Moves between nodes:
z900: ^>z86, *>z60, @>z494
z265: ^>z869, *>z943, @>z718
z800: ^>z501, *>z793, @>z86
z388: ^>z70, *>z434, @>z133
z434: ^>z127, *>z303, @>z943
z501: ^>z361, *>z369, @>z772
z442: ^>z232, *>z623, @>z771
z111: ^>z127, *>z70, @>z534
z522: ^>z461, *>z926, @>z276
z415: ^>z370, *>z127, @>z167
z808: ^>z814, *>z279, @>z369
z86: ^>z616, *>z808, @>z50
z61: ^>z832, *>z276, @>z474
z452: ^>z772, *>z814, @>z543
z455: ^>z793, *>z232, @>z50
z370: ^>z154, *>z167, @>z209
z869: ^>z388, *>z136, @>z394
z771: ^>z176, *>z748, @>z42
z924: ^>z182, *>z370, @>z154
z724: ^>z686, *>z86, @>z616
z828: ^>z400, *>z415, @>z472
z369: ^>z474, *>z778, @>z623
z926: ^>z276, *>z723, @>z828
z611: ^>z111, *>z388, @>z70
z791: ^>z415, *>z111, @>z127
z494: ^>z724, *>z303, @>z859
z70: ^>z534, *>z461, @>z869
z772: ^>z997, *>z967, @>z793
z232: ^>z808, *>z771, @>z279
z534: ^>z377, *>z869, @>z445
z793: ^>z452, *>z808, @>z814
z239: ^>z875, *>z461, @>z924
z587: ^>z61, *>z502, @>z431
z502: ^>z431, *>z967, @>z965
z723: ^>z472, *>z760, @>z990
z23: ^>z926, *>z46, @>z723
z987: ^>z139, *>z249, @>z800
z249: ^>z133, *>z60, @>z136
z474: ^>z455, *>z232, @>z23
z60: ^>z494, *>z808, @>z176
z394: ^>z714, *>z900, @>z86
z714: ^>z997, *>z361, @>z987
z322: ^>z46, *>z377, @>z177
z616: ^>z772, *>z50, @>z211
z133: ^>z182, *>z461, @>z688
z686: ^>z167, *>z616, @>z629
z778: ^>z814, *>z745, @>z587
z177: ^>z826, *>z631, @>z103
z999: ^>z136, *>z724, @>z686
z601: ^>z139, *>z800, @>z501
z826: ^>z620, *>z239, @>z875
z965: ^>z224, *>z814, @>z522
z832: ^>z745, *>z474, @>z277
z201: ^>z502, *>z61, @>z832
z745: ^>z201, *>z201, @>z502
z431: ^>z967, *>z745, @>z224
z631: ^>z239, *>z508, @>z461
z400: ^>z23, *>z472, @>z238
z238: ^>z723, *>z46, @>z760
z209: ^>z791, *>z611, @>z111
z224: ^>z201, *>z522, @>z61
z276: ^>z474, *>z828, @>z461
z445: ^>z388, *>z103, @>z434
z303: ^>z943, *>z688, @>z37
z620: ^>z322, *>z875, @>z377
z508: ^>z461, *>z943, @>z249
z692: ^>z611, *>z434, @>z70
z46: ^>z760, *>z182, @>z415
z997: ^>z859, *>z455, @>z793
z967: ^>z778, *>z224, @>z828
z103: ^>z434, *>z136, @>z303
z472: ^>z238, *>z322, @>z46
z139: ^>z714, *>z501, @>z361
z145: ^>z593, *>z629, @>z394
z748: ^>z42, *>z431, @>z745
z990: ^>z472, *>z620, @>z322
z623: ^>z771, *>z587, @>z778
z136: ^>z688, *>z686, @>z145
z154: ^>z508, *>z209, @>z136
z377: ^>z182, *>z718, @>z167
z279: ^>z369, *>z42, @>z778
z779: ^>z176, *>z987, @>z601
z466: ^>z60, *>z466, @>z466
z277: ^>z522, *>z23, @>z926
z127: ^>z593, *>z534, @>z692
z50: ^>z211, *>z859, @>z466
z167: ^>z209, *>z692, @>z611
z760: ^>z778, *>z826, @>z620
z543: ^>z455, *>z442, @>z232
z37: ^>z249, *>z593, @>z86
z361: ^>z987, *>z772, @>z997
z859: ^>z466, *>z139, @>z714
z211: ^>z900, *>z466, @>z60
z176: ^>z859, *>z601, @>z999
z42: ^>z778, *>z967, @>z714
z875: ^>z534, *>z924, @>z182
z688: ^>z37, *>z145, @>z593
z593: ^>z616, *>z394, @>z111
z182: ^>z631, *>z875, @>z508
z718: ^>z103, *>z249, @>z133
z814: ^>z543, *>z369, @>z442
z943: ^>z718, *>z37, @>z249
z629: ^>z394, *>z211, @>z900
z461: ^>z924, *>z415, @>z370

In the rows, 24 means zero.

The rows follow the links: the fewer symbols apart two nodes are, the more alike their rows tend to be.

Each row is also shifted at random along 6 hidden directions that mean nothing.

Known rows, each with its node:
[ 22  25  22  21  26  24  25  20  23  21  20  19  27  26  25  21  25  23  23  21  27  32  22  28  21  20  23  22  23  17  23  25  20  27  25  17  30  23  26  24  22  24  20  26  23  26  21  24  25  28  26  23  16  22  22  29  26  29  22  31  24  26  25  24  34  23  20]: z826
[ 26  25  25  25  21  26  22  18  25  19  22  21  27  24  23  25  24  24  18  23  30  20  23  24  26  29  24  25  23  32  21  23  29  18  30  24  18  22  21  24  20  26  24  24  22  25  24  24  26  19  31  21  23  26  25  26  26  26  24  24  25  25  26  23  22  23  29]: z136
[ 26  22  23  22  26  24  28  25  25  21  29  23  28  29  26  23  22  23  23  25  22  27  23  26  29  24  25  24  21  20  18  21  24  24  26  23  24  23  19  19  20  23  22  24  18  21  21  20  18  27  24  25  22  27  25  23  23  26  22  21  22  23  26  23  23  22  20]: z303
[ 14  21  20  29  20  23  19  26  25  23  21  22  21  27  17  21  18  26  28  22  20  21  27  19  18  20  16  26  30  20  32  22  23  26  13  30  24  28  25  24  25  23  25  23  24  24  20  25  27  23  24  25  29  23  21  25  18  19  28  20  23  24  22  28  23  27  27]: z431
[ 26  25  25  21  25  26  23  20  23  24  29  25  25  17  26  26  24  25  20  27  27  20  24  25  26  26  34  22  19  31  19  23  25  22  30  26  24  19  23  26  22  27  25  23  24  23  27  23  22  24  24  21  24  24  24  21  26  28  18  26  25  21  21  24  20  22  23]: z70
[ 22  21  27  24  23  25  23  25  25  22  25  24  25  27  22  23  23  25  20  22  26  20  27  22  28  29  26  26  25  31  24  25  26  23  27  23  21  24  23  24  24  25  19  25  24  25  22  27  25  17  25  25  26  23  25  23  27  24  25  25  21  21  26  26  29  24  32]: z629
[ 43  30  25  24  27  25  24  26  25  22  27  24  26  28  17  21  19  26  23  23  26  20  27  28  28  27  26  24  21  24  20  23  26  28  24  31  24  25  26  28  26  23  18  25  26  27  26  26  23  22  15  27  26  21  24  23  21  23  22  28  19  18  22  27  24  26  23]: z322
[ 16  18  21  23  23  22  26  29  24  23  25  24  23  30  21  23  19  25  29  22  16  27  27  21  26  19  15  25  28  17  30  29  18  32  17  22  26  32  22  17  28  19  21  23  22  22  21  21  21  26  17  27  21  23  26  22  21  22  27  21  23  19  22  24  27  24  23]: z714
[ 22  21  25  24  22  25  22  25  23  23  26  24  23  22  27  25  26  21  23  27  22  25  25  22  20  25  21  23  21  25  24  23  25  17  25  21  25  20  22  23  27  26  27  21  21  24  22  28  25  21  31  24  27  24  25  25  30  26  26  23  23  27  29  23  24  21  27]: z724
[ 33  28  21  21  23  26  20  20  24  24  18  24  24  20  28  24  27  24  24  24  25  29  19  27  19  22  21  22  17  19  20  22  26  21  27  23  26  21  24  26  23  25  27  23  21  25  26  25  23  27  29  22  20  25  22  27  25  28  24  26  27  28  26  19  21  22  20]: z924
[ 26  23  22  21  26  29  22  25  23  24  25  26  23  23  22  23  17  25  25  22  19  25  25  24  23  20  28  24  23  24  23  24  23  31  25  27  28  25  24  23  25  26  19  25  23  24  27  24  20  26  20  24  24  19  23  22  24  26  18  30  25  18  19  28  31  22  23]: z791
[ 24  23  22  23  25  27  20  21  22  24  22  26  22  18  26  27  23  24  26  28  20  28  21  22  16  21  22  22  19  20  22  22  26  22  21  24  28  20  24  27  26  27  32  21  22  22  28  24  24  28  30  21  24  21  23  25  24  28  22  25  28  28  23  22  19  21  19]: z415
[ 26  24  27  23  25  20  24  31  25  30  25  26  22  23  24  25  23  25  24  25  24  21  23  23  30  28  24  24  24  23  23  23  26  23  19  29  16  26  23  22  24  19  26  25  23  22  26  25  22  25  20  27  29  24  24  21  17  20  28  20  24  24  24  22  16  27  23]: z543
[ 34  28  25  25  26  23  23  22  22  22  21  24  25  25  18  23  23  23  24  24  26  25  23  27  21  25  20  23  23  20  23  23  26  25  22  24  26  24  25  29  26  23  24  25  25  27  24  25  26  25  24  23  25  21  24  27  21  24  25  28  22  27  25  23  24  25  21]: z760
[ 16  23  23  26  22  20  20  26  24  27  30  25  21  17  24  23  26  25  28  31  22  21  25  21  16  23  24  21  19  22  26  21  21  16  17  30  25  19  25  25  27  24  34  19  23  22  19  28  27  26  27  25  32  27  21  22  23  23  28  16  23  28  25  23  10  24  23]: z748
[ 17  22  27  25  18  22  21  25  24  24  26  23  22  22  20  26  24  27  23  26  27  14  31  19  27  31  21  26  27  33  28  28  24  19  22  26  17  26  25  24  28  24  28  21  26  22  24  27  31  16  24  24  25  24  26  22  25  24  29  19  23  21  24  23  16  25  33]: z859
[ 27  27  24  22  21  23  24  24  23  25  30  23  22  19  25  24  27  20  25  25  23  19  26  25  21  24  30  23  22  31  26  26  17  22  28  24  28  21  26  22  29  25  22  19  26  24  23  27  27  20  18  26  22  25  25  20  33  25  20  24  25  17  21  25  25  21  28]: z139
[ 32  25  25  24  22  24  21  24  23  25  25  25  23  21  25  24  27  20  21  24  25  22  23  25  22  29  22  24  22  30  23  23  26  18  29  24  23  21  22  24  26  25  23  22  23  27  23  29  25  18  27  25  28  25  26  25  30  23  25  24  24  24  28  23  25  21  31]: z86
[ 28  25  22  23  22  27  23  22  25  21  23  21  27  27  23  23  21  24  22  24  25  24  24  24  27  24  22  25  22  23  20  21  27  23  24  27  20  25  23  22  20  24  25  24  20  22  25  22  23  24  25  24  21  25  23  26  22  26  23  23  26  23  24  23  20  24  23]: z133
[ 32  28  22  28  21  24  20  27  25  26  24  26  20  23  23  21  23  22  28  23  21  20  24  22  20  21  23  26  24  25  26  19  26  24  21  33  22  24  25  26  25  24  23  23  26  24  24  26  24  21  20  27  31  24  21  21  24  17  25  20  24  22  22  27  22  26  27]: z965
[ 14  21  22  21  24  24  26  24  24  21  30  19  25  24  26  23  22  21  25  30  21  27  25  21  21  20  26  22  20  20  20  20  21  22  20  23  28  20  23  19  24  26  31  19  17  18  21  23  24  29  27  27  22  24  22  25  25  30  21  20  27  24  24  25  19  22  20]: z718
[ 23  28  23  25  23  22  21  23  21  28  23  20  21  17  24  20  29  17  21  21  28  24  21  29  18  24  30  24  27  29  27  24  19  21  29  22  29  20  26  23  24  25  17  25  27  30  20  30  27  20  23  25  25  23  21  26  30  21  19  30  25  22  24  28  36  23  31]: z771
[ 22  25  22  23  23  26  25  22  24  19  24  18  26  28  22  22  21  20  20  22  25  24  25  24  26  23  26  26  27  28  22  22  24  26  27  24  25  24  24  19  21  25  20  23  21  23  22  23  25  22  23  25  20  23  23  26  26  26  19  26  26  19  22  28  30  23  27]: z943
[ 18  22  22  25  24  27  24  20  22  19  21  20  27  28  18  23  17  24  20  20  25  23  24  24  26  24  23  26  30  27  23  24  26  27  24  24  22  27  22  21  20  25  21  26  22  24  25  21  23  23  26  21  21  21  24  27  20  25  20  27  26  21  21  27  29  24  26]: z434
[ 36  26  24  25  25  26  28  28  28  24  25  28  24  30  26  21  22  24  25  18  22  20  24  24  32  20  32  26  26  26  23  23  25  33  28  27  23  27  27  25  20  23  12  28  29  23  27  20  19  21  13  26  23  24  23  19  25  17  20  25  21  15  19  28  32  28  25]: z522
[ 26  20  25  24  25  24  24  29  25  23  26  26  24  28  23  23  21  25  25  24  21  25  26  22  27  26  19  25  22  22  24  23  26  24  22  26  23  25  21  22  26  23  22  24  21  24  22  26  21  22  24  27  28  24  26  23  24  23  28  22  20  23  27  24  24  24  26]: z900
[ 14  20  24  22  23  26  26  19  25  22  16  21  28  28  23  24  21  30  19  17  30  22  25  23  34  25  27  26  29  27  23  28  26  30  28  20  18  30  26  23  17  24  17  29  25  24  27  19  24  22  24  20  14  22  23  25  20  27  22  29  25  21  21  23  31  27  26]: z154
[ 14  20  21  22  25  27  22  23  22  24  26  25  22  20  23  26  18  26  27  28  19  26  25  21  20  20  23  23  22  21  24  23  24  26  19  26  26  23  22  23  26  27  31  21  19  21  26  24  22  29  28  23  26  20  24  23  21  28  22  24  27  25  21  25  20  21  20]: z611
[ 14  18  28  22  25  21  28  24  24  23  21  25  26  27  29  25  29  26  20  21  27  26  24  22  30  28  24  23  25  25  25  29  23  22  29  13  21  25  22  23  21  22  21  27  25  25  22  22  22  21  28  21  20  27  26  24  26  24  28  24  20  27  29  19  29  24  25]: z50
[  1  17  23  22  24  26  21  25  21  24  31  20  21  19  22  26  16  25  26  31  19  22  30  16  19  19  30  23  26  27  25  23  21  26  17  27  29  21  27  21  28  30  33  19  21  17  25  26  28  25  26  26  26  16  21  22  24  32  18  24  29  20  18  31  21  23  25]: z127
[ 11  18  25  20  28  16  30  29  26  27  32  28  25  23  30  24  29  29  28  30  21  27  23  24  28  23  28  19  17  13  23  26  17  22  20  21  23  22  21  21  22  19  27  24  21  20  18  19  17  34  21  25  26  31  24  19  18  23  29  15  18  28  26  16  12  26  12]: z42
[ 15  21  25  22  25  20  26  27  22  29  22  23  21  21  28  25  27  20  25  25  21  29  20  23  23  23  23  23  26  20  25  25  21  23  20  20  23  24  22  19  24  21  28  24  23  22  23  24  23  27  25  25  24  23  23  24  21  23  26  21  27  28  26  22  23  23  21]: z452
[ 24  27  25  25  20  22  22  25  21  29  20  21  21  21  23  24  26  19  21  20  26  20  23  25  25  27  24  26  31  33  27  26  24  23  25  25  20  27  25  21  25  22  21  24  28  27  26  28  29  18  21  25  24  22  24  24  26  20  23  26  28  21  22  27  29  24  32]: z793
[ 25  24  23  27  25  25  24  23  21  21  20  23  23  26  19  24  22  20  26  24  21  27  23  23  16  20  18  23  27  19  25  22  25  27  18  21  30  23  26  27  28  25  26  23  26  24  25  25  27  24  26  24  24  18  24  27  24  25  23  27  26  27  24  28  29  23  22]: z723
[ 17  24  28  28  22  25  22  21  22  22  24  22  22  20  20  26  24  23  24  27  26  17  27  17  20  23  27  24  29  32  26  22  26  23  19  24  23  22  30  30  26  29  31  21  30  20  28  25  33  19  25  22  25  19  22  23  26  24  22  23  27  24  20  29  20  26  28]: z828

From each start, follow one symbol. Which node do you reach?
Answers are names.
new walk
[ 25  29  26  24  23  23  22  15  21  21  20  20  26  19  21  25  30  24  18  25  34  23  23  27  20  29  25  21  23  27  22  24  25  17  28  20  24  20  27  30  23  26  27  23  26  27  24  26  31  22  31  20  19  23  23  29  25  28  24  28  25  30  26  21  22  24  25]
*	z875
new walk
[ 26  25  21  21  23  26  19  26  24  22  22  21  23  26  20  22  18  25  27  26  22  27  26  24  20  20  18  24  20  16  23  21  24  27  17  29  27  25  26  24  27  24  27  22  19  23  24  28  25  28  25  27  23  19  22  26  20  29  25  26  25  24  24  25  21  24  21]
*	z924
new walk
[ 13  23  25  23  21  24  22  20  25  22  19  18  25  25  22  23  23  29  20  22  31  22  27  21  28  24  25  25  27  26  24  26  24  25  22  23  20  27  29  25  21  24  25  24  24  22  25  24  30  22  26  23  16  21  21  26  22  29  25  26  26  23  22  25  24  27  26]
@	z924
new walk
[ 30  25  23  22  22  27  20  25  25  25  24  27  23  23  22  26  18  30  24  24  24  19  26  22  28  24  24  26  20  26  21  23  28  27  22  32  19  26  25  26  25  25  26  24  23  22  30  24  23  24  21  24  25  22  23  21  20  26  23  24  25  20  20  24  17  25  24]
^	z154
new walk
[ 16  23  25  26  18  24  22  17  24  19  20  18  26  26  21  25  24  25  18  23  31  19  26  21  25  29  20  26  28  31  23  23  27  18  25  23  16  25  24  23  20  25  28  22  22  22  24  23  32  19  30  21  20  26  24  27  24  27  26  21  27  25  25  23  19  25  30]
^	z133
new walk
[ 23  22  25  23  23  26  23  27  25  22  32  23  24  25  24  23  20  22  23  28  22  21  28  21  26  25  29  25  21  29  22  21  25  23  26  27  25  21  22  21  25  28  23  21  21  21  22  27  23  21  24  28  28  23  25  22  28  26  21  23  22  19  24  28  25  23  28]
*	z629
new walk
[ 23  24  21  23  25  29  23  19  21  21  20  20  26  25  20  22  19  21  20  19  25  25  22  27  24  22  26  26  29  28  23  24  25  29  30  22  27  25  23  21  20  26  16  27  23  27  25  22  21  22  25  21  20  21  23  27  24  26  16  32  27  20  20  28  37  21  27]
@	z133
new walk
[ 34  28  26  26  24  25  22  21  22  21  19  23  25  26  17  23  21  24  21  21  28  21  25  26  24  27  21  25  27  26  23  24  28  27  23  25  23  25  27  30  24  25  21  26  28  27  27  24  28  20  22  23  23  19  24  26  22  23  22  30  23  23  22  26  28  26  26]
@	z415
new walk
[ 12  17  24  21  25  24  25  27  23  22  30  23  24  24  27  24  23  21  25  28  19  27  26  20  22  22  25  22  23  24  24  24  20  23  23  19  30  20  22  19  26  27  26  21  19  21  20  26  23  24  27  27  25  23  25  24  29  29  22  23  24  23  27  26  27  20  25]
^	z714
new walk
[ 24  25  23  20  23  25  25  22  26  23  24  21  26  25  28  23  25  24  22  24  27  25  24  25  27  22  28  24  20  23  20  23  23  25  27  23  24  22  26  22  21  25  23  24  21  22  24  23  24  26  24  25  17  25  22  24  26  29  22  25  26  22  23  23  24  24  22]
*	z943
new walk
[ 30  26  27  28  23  25  25  20  24  22  18  26  24  25  24  26  26  23  22  21  26  21  22  22  24  24  25  24  28  29  24  23  28  25  26  21  20  25  26  29  21  25  23  26  30  24  28  21  27  19  24  20  23  23  24  24  25  20  23  25  24  25  23  25  26  26  25]
*	z723
new walk
[ 18  21  26  24  25  20  28  27  25  27  24  27  23  23  30  25  28  24  27  27  21  26  21  20  25  21  26  22  23  19  24  22  24  24  20  21  21  23  24  24  22  22  28  24  25  18  25  20  22  28  23  24  25  27  22  21  22  20  26  18  24  28  25  21  18  26  18]
*	z232
new walk
[ 25  24  23  22  25  25  22  24  24  22  27  22  25  25  20  23  18  27  25  27  24  23  28  24  24  24  23  24  21  20  21  22  24  26  19  29  25  24  25  25  26  25  28  22  20  22  25  24  25  27  23  26  23  20  23  24  20  29  24  25  24  23  23  25  19  24  20]
@	z167
new walk
[ 29  23  23  25  23  27  19  23  22  22  21  25  22  23  23  24  24  21  23  24  22  28  22  24  17  25  16  25  22  25  24  22  28  19  26  23  25  22  20  24  26  26  25  23  21  27  24  28  24  21  33  22  28  23  25  28  27  25  26  26  24  29  29  23  27  19  28]
^	z167
new walk
[ 29  28  19  26  20  29  18  19  21  20  21  17  23  23  18  22  19  16  21  23  24  24  23  26  14  22  19  27  27  28  23  19  26  22  24  27  28  21  24  22  25  28  24  21  21  27  23  29  29  20  29  25  24  19  22  30  28  27  18  29  30  22  22  31  31  20  30]
@	z303
new walk
[ 38  25  24  24  25  26  24  27  25  22  23  24  25  30  23  21  23  21  21  18  24  24  24  28  28  26  23  27  25  28  23  25  24  27  33  23  25  25  21  21  23  23  10  27  25  30  22  26  20  18  20  26  24  24  26  24  29  21  22  30  19  18  26  27  39  22  31]
*	z303
new walk
[ 18  21  25  23  23  24  27  26  26  20  30  20  27  29  23  23  19  24  21  25  26  19  28  21  31  26  28  26  26  29  21  23  25  24  24  26  20  24  23  19  21  25  22  23  21  20  22  22  24  21  21  27  23  24  24  23  24  26  22  21  23  18  22  27  24  26  27]
@	z86
new walk
[ 37  28  23  27  24  26  22  24  23  24  21  28  21  22  23  25  25  18  28  27  18  27  21  22  15  19  17  23  21  19  23  18  28  22  18  25  27  20  24  29  28  26  31  21  24  23  28  25  26  26  27  24  28  22  24  25  24  22  25  22  26  29  25  24  19  22  19]
@	z723
new walk
[ 20  25  28  25  25  23  25  19  21  20  22  21  27  24  19  25  25  25  20  24  30  22  25  24  23  27  26  22  27  25  23  26  24  23  23  19  25  23  27  29  25  25  25  24  27  25  25  24  29  21  26  22  20  21  24  27  23  27  23  27  23  26  24  24  26  26  24]
@	z322
